Below are the code and all the weights of a small trained network. Each question names an input and a target symbol and asks about switching units off, where a switched-off unit gives its printed mean instead of its output.

import numpy as np


def w(rows, s, z=0):
    codes = np.array(rows[::2]) - 128.0
    scale = np.full(codes.shape[1], s)
    scale[-1] = z or s
    return codes * scale


def f(y):
    return y / 2 * (1 + np.tanh(0.7978845608 * (y + 0.044715 * y**3)))


def softmax(a):
    e = np.exp(a - a.max(-1, keepdims=True))
    return e / e.sum(-1, keepdims=True)


def log_softmax(a):
    a = a - a.max(-1, keepdims=True)
    return a - np.log(np.exp(a).sum(-1, keepdims=True))


def net(x, mask):
    ids = ['βγδεζμπσω'.index(c) for c in x.split()]
    T = len(ids)
    res = E[ids] + P[:T]
    u = 0
    for l in range(2):
        q, k, v = (res @ M[l].T for M in (Q, K, V))
        z = softmax(np.where(np.tri(T) > 0, q @ k.T / 4**0.5, -1e9)) @ v
        res = res + np.where(mask[u], z, O[l][:, -1]) @ O[l][:, :-1]
        u += 1
        y = f(res @ A[l][:, :-1].T + A[l][:, -1])
        res = res + np.where(mask[u : u + 4], y, B[l][:, -1]) @ B[l][:, :-1]
        u += 4
    return log_softmax(res[-1] @ U[:, :-1].T + U[:, -1])


Q, K, V, O, A, B = {}, {}, {}, {}, {}, {}
E = w([
[102,119,236,190,120],'β',
[112,104,187,106,212],'γ',
[248,30,196,126,38],'δ',
[41,133,177,167,111],'ε',
[133,20,208,132,171],'ζ',
[152,143,186,132,154],'μ',
[87,182,88,100,34],'π',
[136,27,85,62,102],'σ',
[67,184,113,157,204],'ω',
],0.017)
P = w([
[2,111,70,145,150],'0',
[129,103,142,112,149],'1',
[87,161,53,174,130],'2',
[90,67,142,63,209],'3',
[122,203,62,211,130],'4',
[159,75,106,101,80],'5',
],0.0096)
Q[0] = w([
[53,227,144,186,125],'0.h0',
[59,246,185,163,16],'0.h0',
[155,59,44,74,58],'0.h0',
[3,218,74,60,42],'0.h0',
],0.0059)
K[0] = w([
[78,169,173,255,144],'0.h0',
[130,214,126,121,135],'0.h0',
[141,104,75,85,100],'0.h0',
[104,154,49,183,88],'0.h0',
],0.0091)
V[0] = w([
[62,57,218,188,73],'0.h0',
[96,105,35,204,152],'0.h0',
[140,190,155,65,103],'0.h0',
[61,164,254,68,68],'0.h0',
],0.006)
O[0] = w([
[2,111,123,99,95,255],'0.h0',
[153,136,100,103,151,172],'0.h0',
[107,190,137,117,68,74],'0.h0',
[190,137,204,148,102,184],'0.h0',
],0.01,0.0055)
A[0] = w([
[90,150,144,63,84,71],'0.n0',
[89,114,217,157,72,222],'0.n1',
[2,192,140,123,3,54],'0.n2',
[51,204,66,171,182,5],'0.n3',
],0.0088,0.0029)
B[0] = w([
[226,2,82,210,139,150],'0.n0',
[95,67,106,122,145,237],'0.n1',
[172,103,231,110,85,250],'0.n2',
[95,162,178,9,71,165],'0.n3',
],0.0077,0.011)
Q[1] = w([
[119,117,129,96,89],'1.h0',
[130,136,129,128,174],'1.h0',
[180,85,177,44,120],'1.h0',
[44,114,140,251,140],'1.h0',
],0.011)
K[1] = w([
[49,102,180,46,147],'1.h0',
[162,105,81,52,81],'1.h0',
[235,213,34,123,104],'1.h0',
[104,179,118,254,148],'1.h0',
],0.0064)
V[1] = w([
[130,133,214,33,74],'1.h0',
[84,110,164,254,122],'1.h0',
[91,68,52,143,114],'1.h0',
[225,83,92,83,132],'1.h0',
],0.009)
O[1] = w([
[182,254,138,126,96,251],'1.h0',
[122,99,137,229,134,158],'1.h0',
[187,111,53,138,136,170],'1.h0',
[232,130,197,47,51,88],'1.h0',
],0.0079,0.012)
A[1] = w([
[178,254,153,124,95,39],'1.n0',
[237,91,132,147,114,1],'1.n1',
[129,132,132,161,167,90],'1.n2',
[45,78,163,156,88,124],'1.n3',
],0.0076,0.0037)
B[1] = w([
[106,52,53,135,106,188],'1.n0',
[100,166,254,126,136,147],'1.n1',
[127,45,248,201,214,133],'1.n2',
[218,206,112,107,153,254],'1.n3',
],0.0075,0.0096)
U = w([
[136,93,6,159,100,165],'β',
[104,117,97,169,119,97],'γ',
[120,135,71,127,36,2],'δ',
[181,118,177,177,147,50],'ε',
[162,39,106,196,154,101],'ζ',
[112,125,119,126,164,198],'μ',
[86,171,185,88,67,107],'π',
[254,98,134,95,152,195],'σ',
[62,142,84,77,119,191],'ω',
],0.0094,0.004)

Each question gives the input, a string of symbols that net reads in full, and the target symbol t.
The units are the heads (4 rows each of Q, K, V and O) and the neurons (one row each of A and B). Each row of codes is followed by its name. A weight is (code - 128) times the scale printed after its matrix; where a second scale follows, it is the last column's (O, A, B and U).
mask holds one flag per unit, layer by layer, with each layer's heads first. A switched-off unit (its flag False) gives its mean, the last column of its rows in O or B, instead of its output. The means were averaged over made-up inputs and are rounded, as every weight is.
A unit's drop is (log p(t) with every unit on - log p(t) with that unit switched off) / (log p(t) with every unit on - log p(t) with every unit switched off).
The circuit of an input: a set's keep is (log p(t) with only the set's units on - log p(t) with every unit switched off) / (log p(t) with every unit on - log p(t) with every unit switched off). Starting from all 10 units, units are removed one at a time, each time the one whose removal leaves the highest keep (on an exact tie, the one counted first), for as long as the keep stays at least 0.8.
units of the circuit, in order: the units of the circuit, biggest drop first
unit that matters most: the unit with the biggest drop
top k neurons: the k neurons with the biggest drops, biggest first
k most important neurons of layer l: the k neurons of layer l with the biggest drops, biggest first
input ε σ ε β, target σ: unit that matters most => 0.h0
input ζ ε σ ε σ β, target σ: units of the circuit, in order => 0.h0; 1.h0; 0.n2
input ζ ζ ζ ζ, target ζ: units of the circuit, in order => 1.h0; 0.n2; 0.n3
input γ ζ σ π, target σ: units of the circuit, in order => 1.h0; 0.n0
input ε ζ π γ, target π: units of the circuit, in order => 1.h0; 0.h0; 0.n2
input μ ε ζ β, target ζ: units of the circuit, in order => 1.h0; 0.n3
input ζ ε ζ ε, target ζ: units of the circuit, in order => 1.h0; 0.n3; 0.n2
input ε β ε ζ ζ ε, target ζ: 2 most important neurons of layer 0 => 0.n3; 0.n1
input ε ε ε δ ε ε, target ε: 3 most important neurons of layer 0 => 0.n2; 0.n0; 0.n1
input γ π σ ε, target σ: top 3 neurons => 0.n2; 1.n3; 0.n3
input ε γ ε ζ ζ γ, target ζ: units of the circuit, in order => 0.n3; 0.n2; 1.h0
input ω ω ω γ, target ω: top 2 neurons => 0.n3; 0.n2
input π σ ε π, target σ: units of the circuit, in order => 0.n0; 1.h0
input ζ π ε ε σ ε, target σ: unit that matters most => 0.n2
input σ β ω, target ω: top 2 neurons => 0.n3; 0.n0
input ε ε π β, target π: 2 most important neurons of layer 0 => 0.n2; 0.n1
input π σ ε, target π: 3 most important neurons of layer 0 => 0.n2; 0.n3; 0.n1
input ε μ ε, target π: top 3 neurons => 0.n2; 0.n3; 1.n0
input δ ω ζ ζ, target μ: top 2 neurons => 0.n2; 0.n0
input ω ε β ζ ζ, target ζ: units of the circuit, in order => 1.h0
input μ ε π γ, target π: 2 most important neurons of layer 0 => 0.n1; 0.n0
input ζ ε π ζ, target π: 2 most important neurons of layer 0 => 0.n2; 0.n1
input ζ ζ ω σ, target ω: top 2 neurons => 0.n3; 1.n3
input β ε ε ε, target ε: top 3 neurons => 0.n2; 0.n0; 1.n3
input ε ε ω, target ω: top 2 neurons => 0.n3; 1.n0
